What each symbol does to the nodes:
su: Vir->Leg, Bez->Piz, Mik->Goz, Nav->Bem, Suv->Pez, Tav->Gen, Mar->Bez, Sir->Bul, Det->Ren, Kuf->Dat, Nef->Dov, Rof->Foz, Piz->Rav, Gom->Suv, Tad->Zum, Gen->Gez, Pav->Ger, Dat->Fos, Zum->Pav, Pez->Tem, Pov->Dud, Tum->Mik, Fos->Sir, Goz->Kuf, Nop->Vuk, Bem->Vir, Meb->Tum, Dud->Tav, Leg->Nef, Ked->Tad, Gez->Gek, Vuk->Meb, Foz->Det, Ger->Gom, Rav->Pov, Dov->Mar, Tem->Nop, Gek->Rof, Ren->Nav, Bul->Ked
ba: Vir->Pez, Bez->Zum, Mik->Rof, Nav->Nop, Suv->Leg, Tav->Fos, Mar->Pav, Sir->Dud, Det->Meb, Kuf->Gez, Nef->Gom, Rof->Mik, Piz->Tad, Gom->Nef, Tad->Piz, Gen->Dat, Pav->Mar, Dat->Gen, Zum->Bez, Pez->Vir, Pov->Bul, Tum->Foz, Fos->Tav, Goz->Gek, Nop->Nav, Bem->Tem, Meb->Det, Dud->Sir, Leg->Suv, Ked->Rav, Gez->Kuf, Vuk->Ren, Foz->Tum, Ger->Dov, Rav->Ked, Dov->Ger, Tem->Bem, Gek->Goz, Ren->Vuk, Bul->Pov

The rows follow the links: the fewer symbols apart two nodes are, the more alike their rows tend to be.

Each row, then its node:
[36, 124, 265, -122, -58, -538, 135, -618, 193, -148, 9, 622, -229, -321, 107, -212, -30, 189, 334, 327, 1009, -58, 32, -281, -79, -602, -664, 49, 458, 183, -1, 16, -280, 203, 21, -151, 107, -70, -305, 10, 333]; node Pov
[407, 570, -63, 447, -21, -62, 345, -290, -1065, -361, -55, 64, -50, -4, -627, -635, 54, 176, 213, -17, -103, -594, 567, 128, 438, 303, -205, -18, 19, -40, 28, 229, 169, 255, -200, 207, 121, 276, 130, 146, 28]; node Dov
[389, 579, -162, 467, 17, 167, 233, -45, -1049, -288, -90, -174, -39, 77, -634, -515, 65, 125, 253, -136, -419, -506, 561, 224, 459, 379, -49, -94, -100, -124, 13, 151, 311, 179, -130, 243, 64, 275, 233, 69, -85]; node Nef
[-216, -226, -75, -66, -235, 125, -669, -161, 179, -285, 477, -169, 100, -175, 439, -18, 150, 25, 106, -316, -947, 465, -142, -411, 156, 222, 474, -255, 258, 547, 244, 201, 77, -198, 513, -17, -248, 672, -196, -36, -128]; node Vuk
[196, 114, -327, 260, 135, 411, -368, -176, -200, -19, 520, -426, 22, -147, 121, -183, -36, 57, 56, -130, -1081, 617, -196, -272, -31, 148, 465, -449, 250, 591, 191, -102, 121, 78, 287, -221, -28, 724, -185, -181, 26]; node Tum
[423, 375, -344, 243, 214, 494, -181, -222, -397, 114, 449, -445, -83, -86, -54, -180, -124, 142, 115, -48, -993, 629, -231, -123, -110, 101, 417, -450, 269, 458, 79, -251, 108, 207, 58, -287, 156, 546, -91, -251, 251]; node Mik
[510, 555, -405, 376, 241, 486, 81, -193, -507, 122, 328, -446, -129, -50, -161, -242, -199, 91, 121, 77, -836, 640, -271, -106, -169, 36, 269, -407, 161, 302, 59, -365, 200, 336, -36, -349, 330, 421, -9, -281, 292]; node Goz
[-479, -588, 220, -309, -367, -220, -731, -25, 531, -344, 249, 90, 167, -175, 568, 100, 287, -106, 13, -340, -421, 31, 46, -396, 120, 165, 268, -17, 149, 388, 244, 383, -8, -266, 538, 91, -410, 457, -131, 150, -345]; node Tem
[-399, -554, 221, -498, -18, -162, -269, 118, 1020, 242, 39, 188, -97, -74, 617, 509, -58, -73, -212, 130, 435, 467, -615, -246, -385, -331, 29, 95, 85, 149, -59, -203, -197, -172, 165, -269, 19, -272, -220, -57, 93]; node Gez
[-53, -57, 275, -243, -12, -578, 6, -401, 449, 12, 72, 573, -235, -266, 369, 105, -53, 162, 88, 293, 1062, 2, -216, -381, -214, -694, -526, 188, 432, 217, -12, -113, -271, 87, 58, -113, 133, -148, -282, 11, 359]; node Dud
[343, 406, 113, 191, -115, -486, 366, -602, -433, -283, -1, 487, -244, -246, -214, -514, 8, 211, 385, 259, 744, -481, 359, -139, 109, -335, -668, 51, 413, 47, 77, 195, -71, 264, -94, 65, 147, 107, -105, 81, 271]; node Piz

Each walk starts at a row. The symbols on each line, taken left to right, move it on to the next node.
Answer with the node's row; about right is enough.
new walk
[283, 449, -222, 387, 46, 351, 154, 176, -926, -179, -58, -318, 99, 156, -621, -422, 51, 10, 25, -205, -712, -372, 521, 360, 399, 578, 61, -88, -211, -100, -16, 115, 329, 91, -149, 226, 18, 203, 260, 145, -236]
ba su su ba su
[264, 231, -217, 306, 42, 465, 32, 307, -696, -64, -92, -481, 185, 207, -515, -214, 76, -128, -71, -303, -875, -281, 371, 415, 275, 624, 358, -79, -371, -99, -28, 87, 330, 53, -105, 247, -38, 269, 334, 11, -233]
ba su su su ba
[-124, -270, -143, -86, 73, 593, -249, 670, 151, 302, -33, -614, 202, 312, 17, 407, -64, -165, -366, -258, -939, 271, -251, 278, -50, 542, 639, -119, -396, -87, -9, -123, 213, -235, 24, 3, -60, 20, 225, 21, -387]
new walk
[322, 621, 100, 309, 10, -373, 349, -537, -717, -336, 58, 374, -205, -119, -330, -580, 22, 198, 361, 185, 549, -524, 403, -90, 279, -224, -595, 13, 321, 37, 116, 215, 4, 309, -123, 185, 93, 176, -33, 49, 286]
ba ba ba su ba
[404, 623, 36, 431, -7, -234, 379, -500, -872, -317, -30, 190, -23, -108, -508, -653, 80, 226, 390, 92, 273, -594, 547, 5, 301, -15, -418, 3, 166, 59, 28, 224, 133, 256, -194, 179, 29, 276, 30, 148, 130]
su su su
[136, 331, 231, 32, -110, -539, 289, -620, -108, -230, 35, 577, -229, -255, 32, -344, -112, 267, 346, 294, 1019, -280, 143, -306, 50, -486, -667, 79, 394, 176, 56, 71, -157, 232, -83, -6, 129, -78, -212, 42, 369]
new walk
[-263, -465, 142, -182, -300, 21, -740, -88, 287, -278, 354, -57, 124, -91, 498, -37, 229, 35, 47, -267, -709, 272, -177, -413, 228, 249, 444, -159, 237, 495, 239, 380, 78, -300, 502, 46, -467, 552, -223, 28, -307]
ba su ba su ba
[-76, -107, -193, 60, 89, 571, -115, 595, -190, 97, -83, -630, 216, 243, -152, 139, 79, -144, -264, -330, -1052, 113, 52, 293, 147, 637, 596, -162, -467, -152, -62, -14, 239, -173, 50, 101, -73, 129, 238, 32, -393]
su su ba su ba
[117, 135, -297, 236, 55, 486, -55, 434, -514, 8, -16, -565, 285, 247, -393, -79, 85, -188, -202, -307, -1012, -123, 187, 393, 274, 667, 523, -58, -354, -162, 18, 9, 298, -136, -102, 209, -90, 103, 326, 96, -383]
new walk
[-448, -581, 91, -484, 75, 98, -351, 340, 989, 359, -1, -77, 21, 45, 570, 653, -125, -162, -234, 138, 111, 541, -621, -171, -351, -221, 238, -3, 17, 65, -94, -222, -154, -236, 126, -236, -4, -266, -158, -139, 16]
su su ba ba su
[-356, -404, -161, -193, 110, 476, -355, 641, 419, 260, -67, -491, 188, 294, 262, 553, -50, -237, -373, -223, -783, 392, -251, 191, -158, 387, 686, 8, -367, -147, -118, -131, 68, -246, 60, -83, -134, -106, 116, -87, -273]
ba su su ba su
[-409, -586, -72, -247, 94, 389, -404, 610, 668, 341, -8, -435, 172, 193, 338, 567, -21, -211, -360, -150, -574, 503, -481, 99, -232, 185, 554, -7, -251, -60, -67, -268, 22, -262, 187, -139, -170, -93, 81, -100, -147]
new walk
[-387, -603, 29, -350, 15, 202, -363, 421, 923, 374, 73, -234, 63, 50, 581, 666, -17, -150, -329, -75, -200, 595, -556, 37, -351, -31, 400, -33, -129, 12, -56, -325, -104, -247, 106, -270, -103, -162, -40, -153, -147]
ba su su
[559, 625, -509, 405, 407, 491, 293, -127, -505, 362, 261, -435, -230, -13, -392, -222, -260, 99, 40, 155, -603, 449, -223, 39, -198, 0, 196, -353, 62, 188, 0, -424, 95, 278, -322, -287, 398, 207, 3, -264, 392]
su ba ba su ba
[-192, -282, 223, -333, -1, -482, -154, -266, 681, 10, 86, 508, -265, -222, 499, 267, -114, 51, 0, 288, 912, 295, -392, -389, -309, -634, -352, 82, 346, 204, -22, -200, -375, 9, 134, -210, 40, -278, -277, -33, 226]
new walk
[-32, 48, 200, -84, 5, -271, 555, 195, -43, 107, -499, 314, -75, 121, -322, 65, -67, -84, -45, 160, 1072, -494, 227, 330, -83, -189, -475, 393, -218, -523, -239, -75, -56, -31, -355, 239, 163, -658, 262, 131, 4]
su ba ba su su su
[-569, -677, 456, -423, -332, -509, -259, 164, 570, -339, -205, 462, 166, 12, 348, 197, 249, -92, -37, -148, 584, -486, 233, -129, 225, 29, -181, 406, -42, -198, 21, 374, -83, -310, 265, 287, -366, -182, -26, 230, -395]
su su ba su ba
[-563, -668, 498, -433, -395, -442, -431, 124, 580, -335, -51, 417, 235, -5, 483, 188, 278, -77, -14, -282, 213, -299, 112, -228, 255, 99, 16, 299, 28, 3, 152, 448, -57, -332, 455, 227, -427, 16, -81, 155, -399]
new walk
[-525, -722, 316, -353, -415, -359, -563, -4, 563, -404, 114, 248, 214, -108, 560, 86, 313, -79, -56, -273, -171, -86, 85, -272, 214, 131, 114, 208, 107, 215, 149, 503, 49, -377, 590, 167, -440, 257, -165, 186, -417]
ba su su su ba
[-557, -531, 463, -395, -314, -467, -91, 164, 455, -158, -391, 516, 153, 51, 305, 231, 227, -102, -97, -77, 767, -538, 285, 19, 120, -32, -257, 467, -160, -331, -28, 402, -114, -274, 112, 266, -254, -421, -16, 257, -276]
ba ba ba su ba
[-357, -376, 360, -287, -174, -465, 141, 216, 347, -69, -478, 473, 144, 135, 67, 202, 79, -68, -81, -17, 985, -636, 198, 186, 52, -122, -515, 442, -235, -504, -192, 282, -86, -236, -58, 327, -61, -649, 98, 204, -270]
new walk
[66, -75, -197, 39, -51, 270, -571, -86, -36, -120, 478, -266, 57, -151, 306, -122, 46, 43, 94, -123, -1139, 555, -229, -284, 111, 176, 468, -369, 274, 617, 247, 3, 63, -62, 398, -149, -123, 714, -158, -201, -53]
su su su su su ba
[-297, -465, 248, -435, 0, -366, -126, -159, 951, 194, 94, 280, -164, -184, 610, 437, -117, -27, -45, 207, 662, 422, -472, -347, -406, -531, -169, 103, 293, 136, -31, -173, -282, -113, 128, -207, 11, -275, -230, -106, 257]
su ba su su
[586, 813, -321, 325, 314, 339, 595, -19, -488, 352, -103, -262, -297, 64, -569, -177, -306, 116, -21, 271, 168, 134, -3, 269, -254, -160, -155, -167, -81, -192, -132, -478, 46, 320, -546, -163, 468, -172, 194, -124, 428]
new walk
[353, 491, -187, 170, 342, 35, 691, 119, -301, 330, -341, 15, -183, 135, -576, -18, -228, 75, -31, 317, 723, -214, 194, 374, -226, -206, -372, 129, -197, -497, -148, -371, -1, 241, -608, 3, 417, -562, 211, 3, 237]
ba su ba ba ba
[462, 655, -210, 259, 325, 145, 754, 22, -434, 352, -162, -39, -201, 145, -613, -187, -268, 58, -57, 245, 552, -22, 10, 404, -210, -165, -273, 12, -176, -379, -221, -500, -9, 240, -554, -140, 426, -438, 201, -75, 395]
ba ba su ba ba su
[136, 296, -7, -5, 188, -159, 653, 137, -166, 288, -386, 192, -165, 95, -431, 92, -130, -49, -111, 256, 962, -434, 119, 335, -123, -204, -453, 227, -250, -530, -236, -187, -57, 124, -533, 182, 263, -674, 251, 68, 180]
